Below are the code and all the weights of a small trained network. Each question names an input and a target symbol and asks about switching units off, where a switched-off unit gives its printed mean instead of its output.

import numpy as np


def w(rows, s, z=0):
    codes = np.array(rows[::2]) - 128.0
    scale = np.full(codes.shape[1], s)
    scale[-1] = z or s
    return codes * scale


def norm(h):
    return h / np.sqrt((h * h).mean(-1, keepdims=True) + 1e-5)


def f(y):
    return np.maximum(y, 0)


def softmax(a):
    e = np.exp(a - a.max(-1, keepdims=True))
    return e / e.sum(-1, keepdims=True)


def log_softmax(a):
    a = a - a.max(-1, keepdims=True)
    return a - np.log(np.exp(a).sum(-1, keepdims=True))


def net(x, mask):
    ids = ['ΞΦαβλμψ'.index(c) for c in x.split()]
    T = len(ids)
    res = E[ids] + P[:T]
    q, k, v = (norm(res) @ M[0].T for M in (Q, K, V))
    z = softmax(np.where(np.tri(T) > 0, q @ k.T / 2**0.5, -1e9)) @ v
    res = res + np.where(mask[0], z, O[0][:, -1]) @ O[0][:, :-1]
    y = f(norm(res) @ A[0][:, :-1].T + A[0][:, -1])
    res = res + np.where(mask[1:17], y, B[0][:, -1]) @ B[0][:, :-1]
    return log_softmax(norm(res)[-1] @ U[:, :-1].T + U[:, -1])


Q, K, V, O, A, B = {}, {}, {}, {}, {}, {}
E = w([
[182,127,175,125,118],'Ξ',
[105,152,95,46,61],'Φ',
[123,125,108,86,33],'α',
[137,167,156,114,171],'β',
[255,25,48,9,122],'λ',
[108,170,20,245,102],'μ',
[138,119,61,209,108],'ψ',
],0.003)
P = w([
[4,54,198,190,183],'0',
[138,36,101,86,34],'1',
[170,39,142,80,159],'2',
[181,72,150,101,157],'3',
[179,103,138,116,173],'4',
[192,102,127,143,167],'5',
[201,125,118,153,162],'6',
[214,146,98,159,162],'7',
[217,143,84,161,165],'8',
[145,73,150,128,231],'9',
],0.0019)
Q[0] = w([
[42,123,87,43,2],'head 1',
[129,78,73,100,102],'head 1',
],0.0073)
K[0] = w([
[25,45,211,159,143],'head 1',
[3,109,118,104,122],'head 1',
],0.0064)
V[0] = w([
[198,175,158,135,253],'head 1',
[90,169,45,55,158],'head 1',
],0.0034)
O[0] = w([
[156,50,124,98,107,60],'head 1',
[219,103,238,155,2,3],'head 1',
],0.0055,0.00035)
A[0] = w([
[117,193,157,183,121,211],'neuron 1',
[153,94,76,195,72,149],'neuron 2',
[143,116,143,82,91,144],'neuron 3',
[162,118,199,114,83,130],'neuron 4',
[96,164,158,165,141,253],'neuron 5',
[119,65,132,177,88,137],'neuron 6',
[134,173,181,81,2,75],'neuron 7',
[112,16,134,142,146,119],'neuron 8',
[60,121,161,185,158,229],'neuron 9',
[137,112,164,74,92,162],'neuron 10',
[168,165,68,116,98,165],'neuron 11',
[102,200,140,64,113,194],'neuron 12',
[153,161,205,184,91,104],'neuron 13',
[142,144,145,58,157,198],'neuron 14',
[133,180,215,101,34,117],'neuron 15',
[201,157,116,156,189,165],'neuron 16',
],0.0045,0.0019)
B[0] = w([
[129,122,135,1,167,194],'neuron 1',
[74,127,180,111,89,200],'neuron 2',
[203,156,115,144,138,187],'neuron 3',
[107,162,78,166,104,187],'neuron 4',
[201,133,162,47,63,191],'neuron 5',
[71,147,196,80,168,156],'neuron 6',
[156,123,101,199,193,189],'neuron 7',
[117,134,114,95,56,196],'neuron 8',
[229,111,101,148,95,178],'neuron 9',
[189,162,91,154,119,199],'neuron 10',
[114,62,200,131,97,222],'neuron 11',
[92,100,216,197,144,208],'neuron 12',
[143,174,85,57,216,172],'neuron 13',
[121,118,102,187,75,251],'neuron 14',
[140,150,67,127,219,188],'neuron 15',
[35,112,183,118,144,250],'neuron 16',
],0.0033,0.0027)
U = w([
[44,74,35,78,225,128],'Ξ',
[207,244,113,89,235,115],'Φ',
[75,220,242,45,120,148],'α',
[222,48,99,42,27,181],'β',
[162,182,103,195,109,129],'λ',
[136,123,155,216,149,2],'μ',
[2,77,183,150,87,141],'ψ',
],0.0061,0.0025)

Each question gives the input, a string of symbols that net reads in full, and the target symbol t.
The units are the heads (2 rows each of Q, K, V and O) and the neurons (one row each of A and B). Each row of codes is followed by its name. A weight is (code - 128) times the scale printed after its matrix; where a second scale follows, it is the last column's (O, A, B and U).
mask holds one flag per unit, heads first, then neurons. A switched-off unit (its flag False) gives its mean, the last column of its rows in O or B, instead of its output. The means were averaged over made-up inputs and are rounded, as every weight is.
A unit's drop is (log p(t) with every unit on - log p(t) with that unit switched off) / (log p(t) with every unit on - log p(t) with every unit switched off).
The circuit of an input: a set's keep is (log p(t) with only the set's units on - log p(t) with every unit switched off) / (log p(t) with every unit on - log p(t) with every unit switched off). Starting from the 12 units with the biggest drops (on a tie, the unit counted first), units are removed one at a time, each time the one whose removal leaves the highest keep (on an exact tie, the one counted first), for as long as the keep stays at least 0.8.
units of the circuit, in order: the units of the circuit, biggest drop first
top k neurons: the k neurons with the biggest drops, biggest first
drop of u: that unit's drop, to one decimal
input Ξ ψ Φ Ξ β α α Ξ, target α: units of the circuit, in order : [neuron 16]
input μ ψ μ Φ Ξ Ξ Ξ Ξ, target Ξ: units of the circuit, in order : [head 1; neuron 16]
input λ Φ α Φ ψ β α, target Φ: units of the circuit, in order : [head 1; neuron 15]
input β α β β λ β β α β Ξ, target β: units of the circuit, in order : [head 1; neuron 8]
input α β μ β Φ ψ α Φ, target α: units of the circuit, in order : [head 1; neuron 12; neuron 1; neuron 11]
input α Ξ Φ α ψ β Ξ μ, target ψ: top 2 neurons : [neuron 2; neuron 11]
input β α ψ β, target ψ: units of the circuit, in order : [neuron 16; neuron 14; neuron 13]
input λ α ψ Ξ, target ψ: units of the circuit, in order : [head 1; neuron 16; neuron 14; neuron 13]
input Φ β ψ α ψ μ, target ψ: top 2 neurons : [neuron 2; neuron 16]
input α Φ α Φ Φ β Φ β β ψ, target ψ: top 2 neurons : [neuron 2; neuron 6]
input Φ Φ β β λ β Ξ, target β: top 2 neurons : [neuron 12; neuron 8]
input α Φ β Φ α, target α: top 3 neurons : [neuron 12; neuron 1; neuron 5]
input β μ λ ψ β β, target β: top 2 neurons : [neuron 12; neuron 8]
input λ Φ α β Ξ λ β α, target λ: top neuron : [neuron 7]
input ψ λ β β β λ β β, target β: drop of neuron 8 : 0.0
input Φ β β Φ Φ Ξ ψ, target α: drop of neuron 6 : 0.1
input Ξ ψ ψ Ξ, target ψ: drop of neuron 13 : 0.3
input Φ β Ξ α, target Φ: drop of head 1 : 0.4
